Each row was made from one path, in order. Every step used is in the known rows, and no mark comes twice. Write each row's path.
Known rows
kozenaz-zabi-bosab-virot-nupu-lesod: [-136  270  -65 -180    4 -240 -153 -238  127   52  -67 -379   58 -132
  122  160  327   52   72 -259 -173 -294   16 -403 -205 -132 -336   67
   73 -124   89  -21 -130  -55  -28 -353  323  179    4   -2  286 -124
  135   57 -122 -186   48  -56 -260  377   16  105 -236 -213 -120  466
 -162  444  -39  112  263 -180]
bubigi-virot-nupu-mupul-zabi-zakide-tepu: [   4 -135  194  102 -183 -304  -86 -288  201 -346 -185 -365  135 -102
   40 -116  316 -231  111 -395  -43 -260 -123 -151   14 -128 -245  127
   59  -94  124  -18  118   65   37 -248  186  340   55  -33 -111  -73
    6   -9   17  -17  -11   36  -48  -28  -69  -16  -77   57  -49  254
 -203  217 -218   40  409 -161]
lesod-nonir-virot-tepu-bosab-nupu: [ 112  -74  190  -11  -90   64  -26 -180  208 -107   24  -64  -74 -273
  144  -15  155 -193  -70 -480   87 -109 -232 -322 -193   78  -87  192
 -332 -120   84  115 -318 -176  -59 -171   28  220    4  -89  238 -106
 -272   92  -27  -38  247   94 -325  117   29   28 -136  -30  -67  507
   65   27 -269  175  300  -81]
virot-tepu-bosab-bubigi: [ -37 -108  185  -17 -105   37 -196 -136  192   95    5 -187 -146 -100
  385   54  359  114   76 -568  163 -222 -246 -315 -135  -12 -117  172
 -222  -28   60  168  184 -148  -69 -313  121   60  -84  -17   90   68
 -258   80 -216 -206  126 -113 -202   98  101    2  -55 -126   22  587
   84    4 -129  276  234  116]
zabi-zakide-bosab-zanev-lesod-nonir-tepu: [-154  167  273  -74  179  -35   18 -284  156 -108    2 -151 -353   41
   75  118  337 -370 -133 -493  -92   16   34 -185  147 -146 -166  285
 -362 -158    3  124 -120 -122  -20 -189  133  159 -137 -120  308  177
  -99  -55  -24    3  210 -183 -408  150   15  166 -177  -70   12  431
   62  151 -225  312  331 -477]
nonir-tepu-bosab-virot-nupu-lesod-kozenaz: [  63  -54  234   64  119   28  -41 -290  320   44 -228 -218  -38  -37
  266  -82  481 -284  184 -274  107    3 -182 -300 -235   43 -189  121
 -241  -57 -250  198   34 -173   -3 -419  320  149  129   96  405  -91
  -57  115 -268  -46  236 -110 -280    2 -237  205 -118  -59  108  553
  -57  315 -106  300  340  -43]
mupul-nonir-virot-bubigi-zabi-tepu-bosab: [-148  -30  171   82 -395 -176  -81  -76  169  -45   23 -261  -49 -110
  288   85  214 -118    5 -589   36  139  -46 -358 -228   15 -264   27
 -297    2  211   51 -221 -153  109  -95  184  242   40   22  165  118
 -232   96 -180 -154  103   94 -168  318  116 -241 -133 -112  108  246
  267  -26 -362 -139  565  -22]
bubigi-virot-bipok-bosab-zabi-lesod-nonir-tepu: [  79 -165  344   64   26  -12 -256 -456   77 -294  -28  -32  -77 -142
  230   36  225  -14 -103 -460 -165 -274  -92 -356  -52 -109 -275  179
 -286 -330  135  180  -45  -93 -162  -92  -39  148  -64  -54  167 -133
  155   48  241  -47  242 -121   75  -45 -183 -121 -276  -15  -93  393
    3  107 -263  105  602 -111]
zanev-lesod-kozenaz-zabi-zakide-tepu-bosab: [ -73  141  -20  108  182   56 -111 -516  184  -90 -104 -363  -57   23
  330  121  403 -248  205 -313 -123 -199   37    2  173 -418 -181  446
  -66 -121  170  285 -184  -76 -159 -218  323   -5  -54  -93  432   78
   67   41  222 -130   69 -113 -194   47 -230  228 -211 -146  -68  359
  -44   53  -73  133   71 -106]
nupu-mupul-zabi-lesod-kozenaz-virot-bipok-bosab-zanev-zakide: [  14 -152  263   14   62  201  -34 -478   -3  -40 -156 -146  -31 -186
  260  -30  151  129   16 -346  -47 -215   40  -65   -7 -385 -238  159
  120 -155  109  144   19  -57  -87 -201  375  182 -166  101  334   -6
  161  160  106 -175  -90  -34  -35  162 -169  203 -454 -108 -152  599
 -140  202   53   83  258  -91]
zakide-bubigi-bipok-bosab: [ -15   17   77 -134  -76 -123  -97 -122   11 -108   35 -155   42   40
  201   59  199  -18 -242 -265 -100 -268 -119  -94  202 -154 -266  -91
 -369 -297   26   73   24 -206 -116 -335 -184  -28  -41 -103  125    3
  -10 -136   50   98   18 -152   86  -15  188  -26  194   33   12  120
   68   95  -87  199  256 -160]
nonir-virot-bipok-bosab-zanev-lesod: [ -10   30  226 -197  179  166    2 -303  282  146   12  -80 -119 -160
  240  143  -31  -22  -38 -269 -110 -326  -49 -351 -130   10 -135  173
 -176 -283   99  -26   32   33 -261  -92  -57   -6  -81  161  143  269
   89   38  176 -164   69 -108 -205  193  -55 -116 -333  233   52  399
   66  170 -117  113  481  -70]
bubigi-virot-tepu-bosab-nupu: [  37  -77  170  108  -75 -136 -138 -251  267 -237  -49 -206   98  -96
  342  -25  266 -208   87 -412   17 -271 -138 -362 -118   19 -213  184
 -123 -137   62   30   46  -22 -108 -272   56  228    1   41   37  -69
   -1  115    2 -130  292  -92  -44  -51   23  -97   88   31   54  347
  -52   17 -343  227  449   33]
bubigi-virot-bipok-bosab-tepu: [  18 -107  229  -45   -1   41 -205 -343  101 -217  -83 -142  -63 -173
  237   17   99  -67  -32 -254 -125 -383  -33 -299  -75  -56 -232   63
  -93 -294  153    9   26    4 -214 -127 -120   66  -58   24  -12  -19
  173   -4  252 -156  197 -117   35  -24  -46 -274  -64  124   32  356
  -45  108 -216  202  492  -73]
nupu-mupul-zabi-lesod-nonir-virot-bipok-bosab: [  79 -225  231 -131 -132  175 -131 -310   31  -15  -85 -150  -26 -141
  111  -70  250  163 -141 -341  -15 -114  -62  -97 -122 -184 -264   67
   -1 -189  126  146  -47  -19  130 -161  290   72 -114  142  220 -182
  -55   58  -25  -71  -53  -19  -45  135 -127  144 -478 -204 -102  421
 -168  219  -25  -34  330  -65]
nupu-lesod-kozenaz-zabi-tepu: [  56   69  -82  115   97  -74 -134 -246  155  119  -67 -185  159  124
  335   68  303 -160   92 -259   70 -120   97 -251  -66 -293 -319  254
  -84  -50 -172  369 -170  -51   71 -189  188  175    3  -33  454 -276
  175  110  -17  -10 -182 -161 -106   52 -333  208 -163 -196 -195  365
 -209   83  117  -20    5 -120]
nonir-virot-nupu-mupul-tepu: [  24 -183  142  -19 -125  -47  107 -112  201   68 -187 -342   47 -147
   74  -45  140 -160  107 -275   33 -193 -208 -260 -263  107  -39   46
  -30  -44  -44  -42   99  -19   64 -225  200  202  278  142  -90  -13
 -149   83 -200 -145  -21   66 -203  142  -98   41 -142  103   -7  370
 -131  308  -85   14  338   66]
zanev-kozenaz-virot-bipok-bosab-zabi-lesod: [-110   43   35  298  184  205 -245 -695   42  -59  -39 -142  -18 -198
  259  195    0  217  126 -259 -190 -242  119 -342    0 -417 -159  269
 -210 -111  190   16   27 -341 -207  -22  154   16 -155   92    2  115
  394   64  280 -109   88  -16   29  154 -154 -121 -176 -140 -195  412
 -176   91  -71   97  209  -54]
tepu-bosab-zanev-lesod-kozenaz-zabi-zakide-bubigi-virot-bipok: [-123  161  164  -63  187  -95 -134 -539  187   33  137 -335 -109 -156
  346  352  461 -199   53 -631  -60 -342  114 -181  180 -239 -246  204
 -189 -128  157  189 -182 -180 -345 -243  249  179 -289 -101  446  188
  236   75  233 -183  203 -240 -128  142   38  105 -255   -6   84  406
  100    8 -197  185  399 -253]
virot-bubigi-bipok-bosab-nupu-zanev-lesod-kozenaz-zabi-zakide: [   4  101   72  -18  -73 -168 -166 -418  105 -157  183   25   58   53
  359  -12  179  -50   35 -429 -166 -452  165 -120  198 -255 -375  142
 -331  -51  110   57   57 -218 -191 -248   67  264  -85 -236  372    2
   84  -67  245   11   17 -276 -170   68   -5   33   61   54   33  465
  198   10   52   52  325 -151]
zakide-tepu-bosab-zabi-lesod-nonir-virot-bipok: [   0  -52  251   60   15    5 -110 -393  225 -164  -61 -101 -224 -228
  110  -51  448  -22   45 -584  -68 -139 -320 -316  -19 -196 -127  302
 -299 -197  279  224 -156  -95 -159 -168  -23  153 -113  -43  291   10
 -139   74 -202   73  237  -44 -266  171  -40  -31 -346 -306  -41  364
    5  187 -121  179  241 -105]
tepu-bosab-virot-bubigi: [-181  -25  126  -41 -167 -105 -142 -214  240   13   -8 -172 -145 -209
  202   79  421 -106   79 -300   45 -171  -36 -215 -155   59 -206   45
 -142  -26  -11   28   62 -202 -185 -411  322   96 -153  145  145  197
   16  111  -75 -125  185  121  -89  101  109   33   94  -50   34  335
   62  193 -195  198  402  103]
bubigi-virot-nonir-tepu-bosab-zanev: [ -59  -45  399   22  -31 -210  -63 -174  262  -51  -42 -170  -56 -116
  369  110  304 -279  -83 -506   -3  -18 -154 -433 -122  186 -201  155
 -311  -99   68  -17   -8 -119 -102 -160  108  194   -9   81  223  -88
   66  195   20 -198  268    3  -44   62   21  -53  -48   26  199  397
   81  -67 -319  166  478 -174]
bubigi-virot-nupu-zabi-zakide-tepu: [-101  -29   57  183 -147 -442  -94 -379  218 -333 -153 -312  145    9
   67 -125  281 -315  161 -439 -171 -218  -88 -308   29 -111 -266  203
  -14 -102  169   49   94   79  -19 -279  120  395   74   52 -120  -33
  109  -22   77   49   30  -40 -114   24 -111 -108   45  141  -95  269
 -187  201 -198   -5  440 -193]
bubigi-bipok-bosab-zabi-zakide-tepu: [  38   53  176   14  -74  -87  -15 -145   10 -310   -9   72  -89   66
  270 -146  228  -46  -16 -316 -110 -167  -64 -321  271 -307 -386   46
 -345 -433  261   47   76  -76 -160 -248 -125   78 -110   32  123  -41
   40  -91   28   77  170 -151  -48  141   45 -139   27 -140  -46  243
  -78  297   29  303  371  -89]
zabi-tepu-bosab-virot-nupu-mupul-nonir: [-122  -29  110  134 -162  -12 -144 -123  205  -88  -79 -307  -51 -152
  107   15  464  -83  173 -450  149   38 -105 -396 -174   33 -299  -47
 -134   94 -176  -29  -90 -102  100 -201  448  265   26  138  146 -101
 -189   24 -490 -109   46   71 -289  358    5   50   21 -368   12  534
   10  270 -181  373  386   86]
kozenaz-virot-nonir-tepu-bosab-bipok: [-213  137  295   10   29   33    4 -162  118   12    4 -281 -157 -268
  205  124  -18 -195   22 -448   -1 -114 -174 -264 -292  -64  -76  107
 -229  -79  120   41   57 -333  -72  -59  134  180   97   92  219   73
   93  155  -13 -140  118  124 -183  100   52  -47 -194  -21  109  599
  -69   93  -40   60  283  -23]
zakide-zabi-tepu-bosab: [ -47  152  -97   82  -63 -131 -116  -88   93 -328 -135 -310  -68   -1
  227    7  434 -102  -46 -333  156   85 -114 -284 -145 -271 -213   26
 -209  -54   73  236   -3   63  -64 -241  231  135  -42  218  225 -107
 -126  -35 -276  -30   69   -5 -255  322  176  -16  -71 -373  -27  122
 -144  190 -165  273  269 -137]
bubigi-virot-nonir-tepu-bosab-zabi: [ -40 -116  356  100 -138 -257 -118 -223  218 -191  -53 -204  -34 -142
  363   60  328 -241  -37 -484  -16  -38 -199 -413 -164   69 -200  185
 -248 -125   90  113   29 -134  -87 -189  198  159   61   86  113 -144
   54  195   54 -207  293   91   47   77  -23  -98  -62  -24   80  354
  -14   16 -345   95  473  -24]
zanev-zakide-tepu-bosab-zabi-lesod-kozenaz-virot-bubigi-bipok: [-143  -75  272  258  -48  -98  -94 -501  218 -368  -87  -68  -87  -31
  371   40  146 -239  200 -572 -185 -268 -153 -172  136 -539 -156  456
 -284  -19  130  266   22 -209 -420 -389  139  256  -48  -92  166  181
   66  156  152  -58  189    9  -95   48 -102  -10  -27  -63 -136  460
  108   63 -174  179  354  -12]
nupu-zanev-lesod-nonir-virot-bipok-bosab-bubigi: [ -78   90  129 -234  160  108 -217 -202  265  137   68   -8  -91 -198
  272  117  -15   17 -185 -377  -47 -213 -175 -236   36  -14 -160  280
 -143  -45  145   75 -223  -96  -79 -297  114  141 -235  -41  458  117
   20  -30  108   91 -109 -180 -161  290  -80   37 -415   99   26  599
  170 -116   17  119   33 -146]
virot-tepu-bosab-nupu-zabi-zakide: [  -5  -48   71  105 -112  -86  -86 -304  202 -115   -2 -182  -55   46
  271 -154  404 -134  187 -506   39 -195  -54 -351 -101 -162 -252  176
 -109  -21  102  158  159  -17   24 -319  203  262  -32   90   84  -75
 -217   12 -262 -154  257 -215 -436  154   38   11   29 -101   -7  590
  -98  147 -104  260  303   66]
nupu-virot-nonir-tepu-bosab-bubigi-zabi-lesod-kozenaz: [ -29 -147  396  201 -140 -270 -194 -465  258   26  -87 -148   16 -115
  574    3  406  -87   96 -750 -177   63 -312 -424  -80   63 -277  224
 -226  -26   63  146  -78 -366  115 -228  323  323   16  114  334 -125
   80  160  -81   76  145  -58  -13   81 -275   31 -190 -304  -45  568
  -17   83 -159  -83  446 -146]
zabi-tepu-bosab-bubigi: [ -33   55   79  109  -62  -25 -172  -53  163  -18   13 -152 -177  112
  274  141  361  -32  110 -578  171    7 -119 -435   10 -150 -286   21
 -201   33 -235  122   -1 -160  -25 -297  231  132  -97  105  154  -20
 -234  -31 -297 -136   -7  -27 -203  299  127  -89  123 -400  -75  518
   69   99  -72  244  280   74]
kozenaz-zabi-bosab-bubigi: [ -58  257    3 -176   -3 -151  -97 -133  -75   90   26 -318  -98  -56
  281  208  243  167    3 -373 -103 -211   -8 -313   18 -264 -262    0
    6 -186  174   22 -134 -196  -40 -365  185   42  -80  -61  353  -90
  -24   35   -3 -233   21    2 -173  460  224   -2 -192 -328 -127  483
  -62  264   41   -9  127 -167]
zanev-zakide-bubigi-zabi-lesod-kozenaz-virot: [-124  -79  105  204  -71 -235 -154 -500  129 -373 -187 -318   34   40
  322  175   28 -270  -18 -441 -320 -175  -75  -58  197 -490 -137  234
 -162  -42   19  353 -149 -244 -294 -456  187  206   62 -143   98  232
   59   48  376 -103   18   69   73  -27  -58  -22    5  118 -271  296
  111   35 -349  -31  301 -114]
zanev-zakide-zabi-tepu: [-117    2   25   96  -45 -152  -97 -121  130 -471 -232 -232  -67   80
  272   48   46 -294   -9 -240   34  -31  -79 -227  -22 -453 -145  217
 -131   24   -7  228   29   66 -275 -377  199  182   29   94   17    9
 -130  -78   42 -126   22  134 -247  336   15  -12   13  -70 -174  241
  -95   68 -277  268  260  -32]
tepu-bosab-nupu-lesod-kozenaz-zabi-zakide: [  49   13  -13   -8  139  -95  -24 -359  128  -59   71 -228  119  134
  274    4  483 -284  220 -272   64 -196  159 -281   19 -337 -407   73
    0  -27  -44  192 -100 -153   71 -388  395  200 -107    3  501 -132
   51   87  -89  -93  255 -123 -264  129  -41  107  -46 -141  -64  434
 -159  203  -17  183  227  -61]
zakide-bosab-nupu-mupul: [  -5 -147   43 -205  127   37  140 -281   17 -178  -54 -236   55  -84
    4 -259  327  -81  -99  -39   30 -148  -97  -56   24  -60  -86  -54
  -39 -136 -148   -1   31  -95  180 -238  184  111   98   61  321  -95
 -163   25 -283  171  149   11 -291  161  155  135   76  -85   -1  308
 -206  388 -148  393   17 -213]
virot-tepu-bosab-zanev-kozenaz-zabi-zakide-bubigi: [ -89  197  191  132   24  -31 -169 -333  225  112   89 -285 -201 -125
  435  144  477   -3   18 -691   46 -172  -15 -336   22 -119 -135  231
 -425   28  197  142   34 -161 -179 -270   81  149 -255 -124  125   28
  -89   69 -143 -234  239 -302 -323  254  123  137  -96 -166  107  560
   74  -26 -173  225  215 -187]
lesod-nonir-tepu-bosab-zabi-zakide-bubigi: [  68  -57  300   62  -78  -47  -57 -162   33 -172   34 -120 -314  -99
  134   48  460 -287 -157 -576   95  103 -184 -133   31 -197 -156  122
 -424 -132   32  338 -272 -302  -41 -353  127  134  -83 -216  326 -174
 -281    0  -69    2  289   11 -241  132   32  143 -124 -177  -80  482
   76   87 -189  165  222 -177]
kozenaz-virot-nupu-mupul: [-113  -81    2   30  -21  -33   99 -191   48   -8  -77 -375  150 -225
  -43   76  -61  -42  169 -185   -9 -313  -83  -78 -227 -180  -52    1
  107    9   14  -45  129 -162   12 -158  258  175  169  114  -68   43
  156  172   18 -105 -151  228  -92    2  -48   52  -81  184 -168  423
 -210  302   57   88  121   18]
zabi-tepu-bosab-bubigi-bipok: [ -27   82   80   61 -105  -63 -183  -41  140  -64   47 -101 -109  136
  293  175  282  -42  121 -643  158  -44 -101 -467  109 -192 -344  -32
 -319  -30 -210   89  -18 -255  -94 -279  142  189  -81  126  174  -56
 -158  -90 -247  -59    9  -95 -172  264  145 -134  153 -426  -14  449
   46   96  -43  293  358   51]
nupu-mupul-tepu-bosab-bubigi: [  14 -343  201  -48 -112  157  -27   18  -41  153  -94 -297 -151 -102
  351  -89  497  -22    4 -369  253  -55 -186  -71  -60  -79 -104   58
  109  -32   44   99   80 -144  118 -426  362  139  -10  127  269 -166
 -208  128 -378 -107   72  -99  -30  214   15  155  -80 -302    6  513
 -140  192   82  194   43  202]
zakide-tepu-bosab-zabi-lesod-nonir-virot: [  -9   12  224  123    0  -40  -51 -283  239 -176  -98  -89 -211 -153
  169 -102  508 -102   22 -535  -62   55 -358 -330  -11 -151 -151  338
 -258 -197  244  201 -203  -44  -96 -292   68  116 -102  -22  296  -14
 -181  139 -246   75  259    1 -190  225  -23   39 -238 -354  -64  345
   16  197 -123  154  188 -103]
zabi-bosab-virot-nupu-mupul: [ -64  -17   56  -95 -113  -91 -107 -307  162  -23 -134 -248   17 -197
   15   78  380   30   30 -148 -203 -226 -101 -273  -81   -8 -264  -31
   37 -117 -130 -222  -16  -80    6 -361  381  122   73  102  108    3
  -20   11 -263 -123   49   41 -285  230  132   20  -25 -166  -60  555
  -94  545 -144  394  365 -146]
bosab-nupu-lesod-nonir-virot: [ 150 -162   50 -132  104 -110  -30 -184  207  -88   16    6  152  -58
   61  -53  129 -267    2 -221   80 -154 -111 -359 -132  -83 -275  196
   24 -116 -123   10 -271 -157   14 -294   70  328   81 -188  397 -174
 -102   -1  -47  145  102   12 -258  173 -119   54  -21  -28 -185  405
 -116  101  -39  146  101  -69]
virot-bubigi-zabi-lesod-nonir-tepu: [   2 -258  146   40 -359 -253 -280 -364   94 -198  -56  -28 -110   92
  204   32  357   45 -109 -640 -170  -11 -100 -131  -36 -134 -214  111
 -413   -1   78  249  -43 -258 -104 -203   72  218  108 -199  154  -54
 -253    1   90  -11   51  -98 -130 -116  -63  -50  -14 -112  -62  332
  278  -12 -238  -92  374  -98]
nonir-tepu-bosab-bubigi-virot: [  70  -43  366   21   62  -17  -43  -63  193    1  -86 -194 -174   64
  432    7  328 -236   62 -456  144   76 -237 -317  -74  -24 -164   74
 -247 -131 -103  140   88 -224  -46 -511  128   62   12  100  300  -48
 -145   98 -118  -98  286  -76  -69  120   24   -8  -37 -116  141  476
   25  125 -134  120  372    0]
lesod-kozenaz-virot-bubigi-bipok: [   7   40   34  245  -88  -51   14 -425   12  -56  -43 -109   93 -225
  227  138  -65 -141  140 -304  -66 -365   89   15   45 -272 -105  141
 -283 -159   17  173  -74 -426 -210  -39    1  216   70  -77  268  130
  315  143  388  -10 -150  150   40 -243  -82    6   29   91 -151  276
  -29   23   37  -62  215 -139]

Which path is each row?
[  38  -81  122  159  -54 -123 -233 -526  295 -249 -107 -183   47   13
  445  -97  422  -66   52 -622 -129 -215 -210 -281   76 -191 -203  205
 -303   86   21  298  -49 -125  -93 -425  205  324   -3 -154  325  -13
 -245   42 -194  -79  227 -327 -302   43   10   59  -58  -93   37  619
  196  -26 -295  297  230  -63] | virot-tepu-bosab-nupu-zanev-zakide-bubigi-zabi-lesod-kozenaz
[ -53 -146  122  202  109  -41  -31 -546  215 -357 -245 -121   -3  154
  312 -220  330 -330  228 -331 -159  -73 -146 -206  184 -460 -213  396
  -45    5   44  233  -61  -17 -174 -503  269  244   -7   27  331   -6
 -139   53  -54    2  230  -49 -324  184 -161   92   40 -109 -122  538
  -32  106 -159  282  158  -32] | zanev-zakide-tepu-bosab-nupu-zabi-lesod-kozenaz
[  -6   17  149  -67   -5 -172 -280 -283    2 -339  -88 -174  -92  -66
  261  104  442   -4 -119 -621    9   72 -251 -307  -19 -252 -245  135
 -427 -187  214  265 -131 -311 -134 -345  170  211  -24  -94  519 -120
  -83  -52  -71  143  218 -114 -100  233   65  113 -320 -500  -34  221
  -19   97 -106  200  411 -297] | zakide-zabi-lesod-nonir-tepu-bosab-bubigi-bipok
[  51  204   19   45   79 -199 -168 -453  191 -112   67   46  146 -127
  215   -3   14  -48   64 -442 -131 -175   39 -432  155 -125 -275  122
 -357   60   86 -151 -319 -449 -115 -270   24  461  -45 -199  462 -195
   72  -90   75  202   98 -143 -273  383  -29   66  -41 -242   39  437
    5  -90   40   -3   52 -234] | bosab-nupu-zanev-kozenaz-zabi-lesod-nonir-virot-bubigi-bipok
[  16 -106   81 -271  -98  130  -41 -184   -1   82  -85 -139  -73 -181
  127   73  365  117 -194 -327   83   37  -84   -5   17 -256 -254  154
  211 -181  116  -38 -277  -14    6 -264  441  100 -159   38  409 -199
 -134   40 -125  -90  -72  -56 -208  349   56  240 -332 -299  -37  540
 -126  169  -12  270   -3 -181] | nupu-mupul-zabi-bosab-zanev-lesod-nonir
[ -16   18  122    8   21  -45  -96 -319  103 -123  -33   66  -56  -86
  168 -105  336  190 -125 -340 -187  -43 -197 -485 -101   10 -332  113
 -192 -187  127   90  -72   66   46 -264  289   61 -114   -3  168  -43
  -48  126 -104  -70  109  -67  -61  315  -85   34 -290  -50 -170  578
  128  254  -73  158  349  -85] | bipok-bosab-zabi-lesod-nonir-virot-nupu-zanev
[-120  246  146  271   72  -96 -296 -530  147 -124   35 -388  -67 -113
  476  114  253  -58   55 -540  -91 -167  117 -356  156 -229 -126  336
 -393  -10  205  122   -8 -308  -91 -241  135  172 -192 -111   51    9
  162   14  245  -85  200 -131  -78  291    8    8  -80 -225  -68  399
 -164   37 -284  -44  263 -322] | zanev-kozenaz-zabi-zakide-bosab-bubigi-virot-tepu
[-103  -19  195  123 -142 -188 -229 -365  339 -246 -177 -183 -183 -119
  238 -169  612  -52   70 -536 -178  -50 -289 -253    3  -45 -199  243
 -247  -98  236  122  -10  -68 -168 -390   84  223  -79  -10  262  149
 -157   71 -241   97  216 -100 -171   63   32  -32  -30 -314   33  285
  134  256 -209  157  322  -89] | zakide-tepu-bosab-virot-bubigi-zabi-lesod
[-106  323  130 -141   72 -183 -124 -222  -17 -111  188 -253 -169  -57
  247  223  269 -123 -155 -599 -155 -249  103 -183  239 -293 -322  147
 -298 -247  326  150 -267 -194 -235 -281   37  165 -235 -311  368  -27
   71  -75  291  -79  107 -196 -127  325   75  181 -186 -116 -109  372
   93   81  -29   37  274 -333] | kozenaz-zabi-zakide-bubigi-bipok-bosab-zanev-lesod-nonir
[ -54   19   49  177  192  158 -137 -670   98 -147  -25 -200  -74 -178
  265  207   90  -92  169 -291 -200 -413   90  -64   55 -468 -176  448
   20 -249  129  259  -52 -150 -280  -43  299   38  -45  -82  238  285
  302   67  464 -185   -9  -32  -32  -12 -264   23 -295   87 -275  489
  -41  140  -58  127  283  -10] | zanev-lesod-kozenaz-virot-bipok-bosab-zabi-zakide
[ -31  -28  156  226  -70 -446 -222 -452  253 -203   32 -357  112   93
  132  198  378 -463   28 -479 -200 -371   76 -139  174 -248 -328  212
 -208  -28 -149  231   54 -145   19 -337  114  292  -11 -308  -12  139
  162  -69  193   -1  -38 -136   12 -198  -85   12   58  167 -186  235
  -27   89 -230  -73  499 -325] | zabi-zakide-bubigi-virot-nupu-lesod-kozenaz
[  -9  178  222  -12  219  126  -93 -491  211  158   18 -123  -87 -138
  322  153   41  112   18 -362 -210 -256   88 -508  -73  -61 -190  133
 -353 -211  179  -16  -21 -108 -207  -71  -38   33 -154  150  175  114
  219   73  187 -182  134 -151 -171  309  -85  -70 -399  -18   32  408
  -18  180  -84  -52  497 -195] | nonir-virot-bipok-bosab-zanev-kozenaz-zabi-lesod
[ -77  187    8  -95 -115  -47 -100 -207  222 -107 -175 -214 -143 -164
    6  166  311   21   53 -722  209   24 -166 -437 -211 -109 -303  176
  -12  -65   54   60 -308   -6 -129  -81  424  323 -106   17  194    1
 -281  -88 -193 -224  -27   -5 -386  426   17   62 -285 -302  -35  493
   82    6 -250  226  361  -96] | mupul-zabi-tepu-bosab-zanev-lesod-nonir-virot-nupu
[-166   92   12 -120  -77    0   29 -278  -23  -58  -81 -373   68 -323
  -83   80   -3   76   95 -320  -26 -309 -109 -104 -219 -272 -173  -54
  206 -129   88 -127   41 -173   -7 -134  340  281  115   57   40   50
  101   29  -78  -75 -146  104 -206  186  106   -6 -260  -22  -65  607
 -262  398   51  103  220  -76] | kozenaz-virot-nupu-mupul-zabi-bosab-bipok
[ -13  211  154   70  289   64  -72 -388   44  154  -98  -27 -192 -132
  300  160  277   57   -7 -469    2  183   45 -423  134 -111 -154  214
 -400 -106  146  -57 -359 -356 -234 -151   76  162 -169 -151  478 -182
   62   47   71  -46  151 -130 -260  434 -140  280 -204 -371   29  516
   -6  -78   15  182  -41 -334] | bosab-zanev-kozenaz-zabi-lesod-nonir-tepu
[  25  -79  376  115  -17  -32   18 -277  228 -177   52 -284 -148  -78
  129 -131  347 -379  183 -450  -53 -203   -9 -202   92 -267 -237  134
 -178  -62  226    3   19  -92  126 -219   23  285  -75  -55  241   98
 -171  -38 -253   13  252  -59 -439  204   62 -103 -223 -139   78  388
  -69  256  -89  103  424 -161] | zabi-zakide-tepu-bosab-nupu-mupul-nonir-virot-bipok
[ -26  234  145  -87  154 -172   -7 -210   41 -177   61 -321 -120   57
  121  -59  319 -315  -37 -425  -37 -123   94 -253  -46 -271 -253  155
 -223 -107   91  277 -168 -146  145 -283  129  279  -28 -188  465 -236
  -62    0  -52   19  240 -141 -399  270  -46  210 -249 -192 -114  414
 -173  284  -71    0  203 -383] | kozenaz-zabi-zakide-bosab-nupu-lesod-nonir-tepu
[  67  -63  308  -36  -95    8 -126 -282  167 -246   62  -19 -204 -246
  214   84   66 -124 -322 -703  -79 -130 -187 -329   34  -72 -131  116
 -500 -153  112  246 -410 -116 -314 -145 -120  319 -132 -172  247   14
 -217  -23  187    3  107  -31 -275  249   79 -152 -236   84 -145  540
  294   66 -395  119  477 -297] | lesod-nonir-virot-bipok-bosab-zanev-zakide-bubigi-zabi-tepu
[-223   -9  195  197   74  -22  -52 -568  137 -342 -168 -210 -112 -123
  281   49   74 -143   54 -427 -209 -240 -114 -222  -35 -389  -33  459
 -200  -83   -9  372   30 -117 -219 -255  295  170   25  -31   66  227
   79  198  131 -165  166   56 -124  115 -125  101 -182   21 -269  512
  -27  173 -354  237  323 -119] | zanev-zakide-bosab-zabi-lesod-kozenaz-virot-tepu
[-160   54  113 -196  -49 -266 -174 -399  157 -173  -47 -242  -41 -157
  105  -16  319  111 -214 -688 -168  -38 -314 -383   42  111 -129   42
 -368  -55   79  198 -186 -234  124 -292  235  333  -15  -92  362  173
 -179   20 -150  211   45 -111 -190  251  169  -58 -315 -120  -53  428
  176  245 -333   90  323 -475] | zakide-bosab-bubigi-zabi-lesod-nonir-virot-nupu-zanev
[-285  266   -6  127   61 -194   57 -236  178 -231 -108 -293    1 -215
   -9   70 -135  -99  120 -429  -75 -255 -149 -361 -189 -241  -77  147
  -46  115  -18   86   21  -82  -72 -207  281  407   53   81  -17  162
  127  112 -129  -67 -106  107 -272  314   21  -35 -149  120 -183  555
  -51  243 -106  193  145 -142] | kozenaz-virot-nupu-zanev-zakide-bosab-zabi-tepu
[ -25   81  366  186  166   -2   22 -379  209 -102 -125 -141 -234  -27
  458   61  332 -259   69 -577   -2   58 -123 -235 -167 -241  -99  286
 -381    3  -11  261   60 -188 -278 -406  234  220  -15   13  477   94
  -11  240  -62 -166  293 -137 -266  153  -43  182 -228 -101   97  573
  163  103 -123  148  441 -221] | nonir-tepu-bosab-zanev-zakide-zabi-lesod-kozenaz-virot-bubigi
[-145  -81    3   39 -132 -327  -90 -389  129 -124  -67 -311   -9   47
   26 -133  481  -67  256 -592  -30 -187 -156 -321   26 -192 -263  101
  -12   55  140  117  205  -53   53 -376  342  345   17    4   14   58
 -189  -83 -228    0    1  -73 -407  258   21  -29  -17  -20 -118  577
  -75  296   -1  132  283 -106] | virot-nupu-zabi-zakide-tepu-bosab-bubigi
[  52  -71   33  -90 -185 -358 -174 -453   93 -221   -9 -287   86 -131
  177   48  310   28 -153 -505 -287 -317 -194 -161  146 -243 -265  -96
  -65 -208  104   47 -196 -247  -80 -321  -60  317   33 -142  198  -17
  -75 -180  -57  173   80 -194 -178  124  222 -223   23 -106  -94  262
    2  282 -268   68  282 -279] | zakide-bubigi-zabi-bosab-nupu-virot-bipok
[-203  237  141  -93 -293 -332 -133 -275   98 -302 -145 -255 -196 -159
  -25   23  233 -122   -8 -503  -31 -241  107 -188   21 -211 -337   75
 -136 -253  190   88   57 -210  -52 -209  193  348 -165  -11   61  250
   20 -200   51  -33   25   26 -175  151  152  -11 -132 -189  -50  105
 -130  214 -229    5  551 -279] | mupul-zabi-zakide-bosab-virot-bubigi-bipok
